Here is a tiny trained network, its code and every weight. The questions are about switching its units off for an input and a class, where a switched-off unit gives its printed mean instead of its output.

import numpy as np


def w(rows, s, z=0):
    codes = np.array(rows[::2]) - 128.0
    scale = np.full(codes.shape[1], s)
    scale[-1] = z or s
    return codes * scale


def norm(h):
    return h / np.sqrt((h * h).mean(-1, keepdims=True) + 1e-5)


def f(y):
    return np.maximum(y, 0)


def log_softmax(a):
    a = a - a.max(-1, keepdims=True)
    return a - np.log(np.exp(a).sum(-1, keepdims=True))


def net(x, mask):
    res = np.array(x, float).reshape(1, 6) / 4 @ E
    u = 0
    for l in range(2):
        y = f(norm(res) @ A[l][:, :-1].T + A[l][:, -1])
        res = res + np.where(mask[u : u + 12], y, B[l][:, -1]) @ B[l][:, :-1]
        u += 12
    return log_softmax(norm(res)[-1] @ U[:, :-1].T + U[:, -1])


A, B = {}, {}
E = w([
[106,96,151,175,122,120,227,252,165,125],'x0',
[55,229,123,129,124,63,120,147,134,124],'x1',
[128,126,127,127,131,126,124,130,135,132],'x2',
[158,195,201,102,219,178,101,159,104,112],'x3',
[129,129,125,130,129,128,127,128,127,133],'x4',
[128,127,128,127,127,129,127,130,128,128],'x5',
],0.0036)
A[0] = w([
[200,76,112,108,127,166,91,55,103,150,10],'L0N0',
[136,126,52,106,86,111,44,16,113,90,165],'L0N1',
[86,57,81,156,8,69,213,160,168,209,70],'L0N2',
[120,100,3,169,46,85,101,39,154,120,230],'L0N3',
[48,225,116,122,94,68,106,133,133,125,139],'L0N4',
[193,128,155,110,158,201,125,165,120,96,8],'L0N5',
[121,127,126,128,133,137,140,118,128,129,84],'L0N6',
[160,192,157,39,168,167,37,35,92,154,77],'L0N7',
[137,93,147,152,120,157,169,176,187,115,69],'L0N8',
[129,139,146,185,192,144,160,207,159,68,1],'L0N9',
[89,210,88,119,94,83,81,96,125,112,30],'L0N10',
[163,185,182,73,176,165,75,69,103,192,15],'L0N11',
],0.0031,0.0013)
B[0] = w([
[148,129,124,111,64,162,138,188,157,134,194],'L0N0',
[128,144,230,72,112,124,200,157,108,205,240],'L0N1',
[183,141,61,165,180,144,1,82,110,29,243],'L0N2',
[143,161,243,68,144,121,179,147,116,204,248],'L0N3',
[90,116,149,137,208,54,160,90,92,167,221],'L0N4',
[88,83,128,145,184,102,159,70,123,154,179],'L0N5',
[126,122,134,130,129,129,124,125,129,128,128],'L0N6',
[135,81,39,222,119,102,131,166,165,48,254],'L0N7',
[124,129,124,110,175,118,95,6,80,140,182],'L0N8',
[128,146,142,42,103,118,117,68,139,207,187],'L0N9',
[81,85,151,130,178,56,138,95,88,164,191],'L0N10',
[139,84,55,208,112,117,156,167,155,78,209],'L0N11',
],0.0036,0.0037)
A[1] = w([
[139,139,142,76,92,159,112,132,137,155,77],'L1N0',
[59,255,165,94,117,106,159,161,105,192,67],'L1N1',
[179,73,101,139,105,110,94,64,113,96,50],'L1N2',
[162,86,220,79,130,217,174,156,142,202,74],'L1N3',
[42,217,118,148,159,89,118,152,141,95,109],'L1N4',
[65,144,57,160,104,96,112,143,153,81,28],'L1N5',
[51,180,48,161,121,79,61,115,153,63,4],'L1N6',
[160,83,131,158,195,240,156,155,122,109,245],'L1N7',
[143,153,158,83,85,149,123,149,124,164,71],'L1N8',
[155,112,180,67,17,148,140,141,140,170,80],'L1N9',
[156,115,163,51,24,201,117,128,158,162,11],'L1N10',
[192,56,44,173,102,183,102,112,117,58,35],'L1N11',
],0.0043,0.0013)
B[1] = w([
[126,118,138,164,166,127,133,153,115,92,142],'L1N0',
[119,19,121,71,10,255,54,163,245,87,232],'L1N1',
[124,145,142,110,123,181,123,188,161,78,195],'L1N2',
[128,167,81,191,144,25,113,64,50,135,234],'L1N3',
[216,139,76,161,115,200,136,132,106,94,225],'L1N4',
[206,176,168,142,215,124,108,62,57,147,171],'L1N5',
[227,106,133,184,173,120,231,116,15,162,198],'L1N6',
[51,127,135,57,44,70,112,76,159,173,254],'L1N7',
[130,139,115,160,148,135,118,150,124,86,148],'L1N8',
[160,170,77,204,244,133,158,163,68,68,173],'L1N9',
[182,192,51,248,234,116,163,154,55,52,165],'L1N10',
[46,191,167,60,61,222,98,241,243,128,244],'L1N11',
],0.0036,0.0044)
U = w([
[211,157,89,213,187,120,151,126,33,97,191],'0',
[100,129,126,92,71,222,97,192,255,97,178],'1',
[63,94,183,70,114,55,138,46,106,221,2],'2',
],0.009,0.00089)

Each question gives the input, the list of numbers given to net, and the class t.
The units are the neurons (one row each of A and B). Each row of codes is followed by its name. A weight is (code - 128) times the scale printed after its matrix; where a second scale follows, it is the last column's (A, B and U).
mask holds one flag per neuron, layer by layer. A switched-off neuron (its flag False) gives its mean, the last column of its row in B, instead of its output. The means were averaged over made-up inputs and are rounded, as every weight is.
A unit's drop is (log p(t) with every unit on - log p(t) with that unit switched off) / (log p(t) with every unit on - log p(t) with every unit switched off).
The circuit of an input: a set's keep is (log p(t) with only the set's units on - log p(t) with every unit switched off) / (log p(t) with every unit on - log p(t) with every unit switched off). Starting from the 12 units with the biggest drops (on a tie, the unit counted first), units are removed one at a time, each time the one whose removal leaves the highest keep (on an exact tie, the one counted first), for as long as the keep stays at least 0.8.
units of the circuit, in order: the units of the circuit, biggest drop first
top k neurons: the k neurons with the biggest drops, biggest first
top k neurons in layer l: the k neurons of layer l with the biggest drops, biggest first
drop when u is switched off: that unit's drop, to one decimal
input [6,0,7,8,3,-6], class 2: top 2 neurons => L1N3; L1N11
input [2,-8,-6,3,0,6], class 2: units of the circuit, in order => L1N7; L1N3
input [-7,0,3,6,7,-8], class 1: top neuron => L1N11
input [1,5,1,-1,-5,-1], class 0: top 4 neurons => L0N1; L1N7; L1N4; L1N11
input [-4,0,0,2,-2,-6], class 1: top 2 neurons => L0N7; L1N11
input [0,3,8,0,0,2], class 2: top 2 neurons => L0N4; L0N10
input [0,-2,8,-5,-4,-6], class 0: top 2 neurons => L0N3; L0N7
input [6,-1,7,8,-5,-3], class 2: top 2 neurons => L1N3; L1N11
input [-6,-7,-5,1,-4,2], class 1: top 3 neurons => L0N7; L1N11; L0N11
input [2,-8,4,7,-5,5], class 2: top 3 neurons => L1N7; L0N2; L1N3
input [-4,0,1,-8,4,-2], class 0: top 3 neurons in layer 1 => L1N9; L1N10; L1N7
input [1,-7,4,7,-7,6], class 2: top 2 neurons => L0N2; L1N7
input [8,-1,7,6,8,6], class 2: top 2 neurons in layer 1 => L1N3; L1N11
input [-3,-2,2,1,1,0], class 1: top neuron => L0N7
input [-2,-1,0,5,0,2], class 1: drop when L1N11 is switched off => 0.6
input [0,-1,5,4,-2,7], class 1: drop when L0N3 is switched off => 0.2
input [5,-4,3,6,7,-8], class 2: drop when L1N7 is switched off => 0.1
